Here is a tiny trained network, its code and every weight. The questions are about switching its units off for an input and a class, where a switched-off unit gives its printed mean instead of its output.

import numpy as np


def w(rows, s, z=0):
    codes = np.array(rows[::2]) - 128.0
    scale = np.full(codes.shape[1], s)
    scale[-1] = z or s
    return codes * scale


def f(y):
    return y / 2 * (1 + np.tanh(0.7978845608 * (y + 0.044715 * y**3)))


def log_softmax(a):
    a = a - a.max(-1, keepdims=True)
    return a - np.log(np.exp(a).sum(-1, keepdims=True))


def net(x, mask):
    res = np.array(x, float).reshape(1, 6) / 4 @ E
    y = f(res @ A[0][:, :-1].T + A[0][:, -1])
    res = res + np.where(mask, y, B[0][:, -1]) @ B[0][:, :-1]
    return log_softmax(res[-1] @ U[:, :-1].T + U[:, -1])


A, B = {}, {}
E = w([
[129,124,127,127,126,127],'x0',
[132,126,131,127,128,130],'x1',
[59,205,120,54,2,170],'x2',
[125,134,130,131,131,128],'x3',
[229,214,128,53,179,47],'x4',
[195,205,9,135,147,227],'x5',
],0.0095)
A[0] = w([
[74,38,218,178,135,55,59],'n1',
[141,93,91,197,164,178,120],'n2',
[243,196,106,77,200,65,50],'n3',
[176,188,75,75,104,164,27],'n4',
[123,121,122,151,151,145,99],'n5',
[181,194,52,96,111,180,40],'n6',
[33,81,173,157,55,168,27],'n7',
[115,148,165,65,104,71,91],'n8',
[59,190,81,88,27,193,20],'n9',
[138,94,83,203,169,174,121],'n10',
[113,170,208,22,75,41,113],'n11',
[130,129,128,136,118,123,119],'n12',
[135,103,99,199,159,174,117],'n13',
[188,219,28,109,132,189,143],'n14',
[168,101,61,210,191,183,110],'n15',
[107,124,85,191,150,172,84],'n16',
[132,88,75,208,172,184,120],'n17',
[210,60,172,193,254,43,69],'n18',
[194,211,19,112,119,211,47],'n19',
[141,112,102,201,149,164,109],'n20',
[133,89,81,204,163,180,121],'n21',
[226,194,90,83,200,64,2],'n22',
[126,142,169,58,89,61,87],'n23',
[76,174,90,101,45,187,40],'n24',
[85,149,83,152,95,195,51],'n25',
[175,85,151,166,190,68,184],'n26',
[135,102,89,202,163,169,117],'n27',
[174,190,73,84,119,181,42],'n28',
[199,77,180,177,235,48,56],'n29',
[66,27,237,175,135,46,59],'n30',
[53,202,98,74,14,188,62],'n31',
[49,39,217,144,117,84,134],'n32',
[178,87,183,133,196,42,42],'n33',
[120,170,189,33,79,71,109],'n34',
[6,39,150,178,29,198,68],'n35',
[112,173,194,36,77,55,110],'n36',
],0.0062,0.0079)
B[0] = w([
[165,57,87,198,176,183,204],'n1',
[195,153,60,116,71,172,178],'n2',
[90,55,151,181,224,149,218],'n3',
[57,197,207,47,119,50,150],'n4',
[141,133,113,125,117,138,124],'n5',
[65,132,195,98,160,78,168],'n6',
[54,209,204,35,125,37,181],'n7',
[164,172,96,92,85,136,161],'n8',
[137,30,102,213,228,190,196],'n9',
[198,158,57,119,76,173,183],'n10',
[166,218,95,46,60,117,222],'n11',
[126,125,126,127,123,126,124],'n12',
[188,156,63,123,84,164,170],'n13',
[93,78,144,159,177,142,240],'n14',
[202,161,54,121,72,175,202],'n15',
[173,140,89,128,89,152,149],'n16',
[201,162,55,112,71,174,191],'n17',
[45,131,208,93,177,61,255],'n18',
[63,110,193,122,179,88,205],'n19',
[175,151,80,127,89,160,158],'n20',
[196,159,60,116,74,167,185],'n21',
[166,1,72,246,247,225,190],'n22',
[173,183,97,90,67,133,168],'n23',
[131,60,111,193,200,167,179],'n24',
[172,99,86,169,137,174,158],'n25',
[116,92,127,161,175,149,239],'n26',
[193,151,60,123,70,166,173],'n27',
[68,147,206,89,153,69,158],'n28',
[53,147,201,90,154,65,226],'n29',
[159,33,88,216,202,202,222],'n30',
[95,71,157,169,205,135,226],'n31',
[100,91,153,152,189,127,232],'n32',
[74,186,192,65,97,65,187],'n33',
[165,210,97,62,59,127,198],'n34',
[32,123,225,95,201,50,244],'n35',
[170,213,98,54,57,126,206],'n36',
],0.0081,0.0079)
U = w([
[159,17,70,246,193,227,177],'0',
[28,193,229,32,143,20,168],'1',
[242,254,17,48,2,171,4],'2',
],0.0089,0.0022)

Each question gives the input, the list of numbers given to net, and the class t.
The units are the neurons (one row each of A and B). Each row of codes is followed by its name. A weight is (code - 128) times the scale printed after its matrix; where a second scale follows, it is the last column's (A, B and U).
mask holds one flag per neuron, in row order. A switched-off neuron (its flag False) gives its mean, the last column of its row in B, instead of its output. The means were averaged over made-up inputs and are rounded, as every weight is.
A unit's drop is (log p(t) with every unit on - log p(t) with that unit switched off) / (log p(t) with every unit on - log p(t) with every unit switched off).
most important unit: the unit with the biggest drop
top k neurons: the k neurons with the biggest drops, biggest first
drop of u: that unit's drop, to one decimal
input [8,-5,-8,3,3,-4], class 1: most important unit -> n18
input [-6,4,-7,4,3,-1], class 1: top 2 neurons -> n18, n29
input [-6,4,-7,8,6,-2], class 1: top 3 neurons -> n18, n29, n33
input [8,6,1,0,-8,-3], class 1: top 2 neurons -> n7, n35
input [5,8,4,-6,-5,0], class 1: top 2 neurons -> n35, n7
input [4,-1,-7,6,2,0], class 1: top 3 neurons -> n18, n29, n33
input [2,-7,6,-8,1,4], class 1: top 3 neurons -> n4, n22, n30
input [-6,-5,2,-8,1,8], class 1: top 4 neurons -> n4, n28, n6, n19
input [0,-1,0,-5,7,7], class 0: top 2 neurons -> n22, n3
input [3,-4,4,3,8,8], class 1: drop of n4 -> 0.6
input [2,0,1,7,2,7], class 1: drop of n1 -> 0.3
input [2,5,-7,-1,-6,3], class 2: drop of n24 -> 0.0
input [8,0,2,-2,3,-1], class 2: drop of n35 -> 0.1
input [-4,-7,-8,3,0,7], class 2: most important unit -> n15
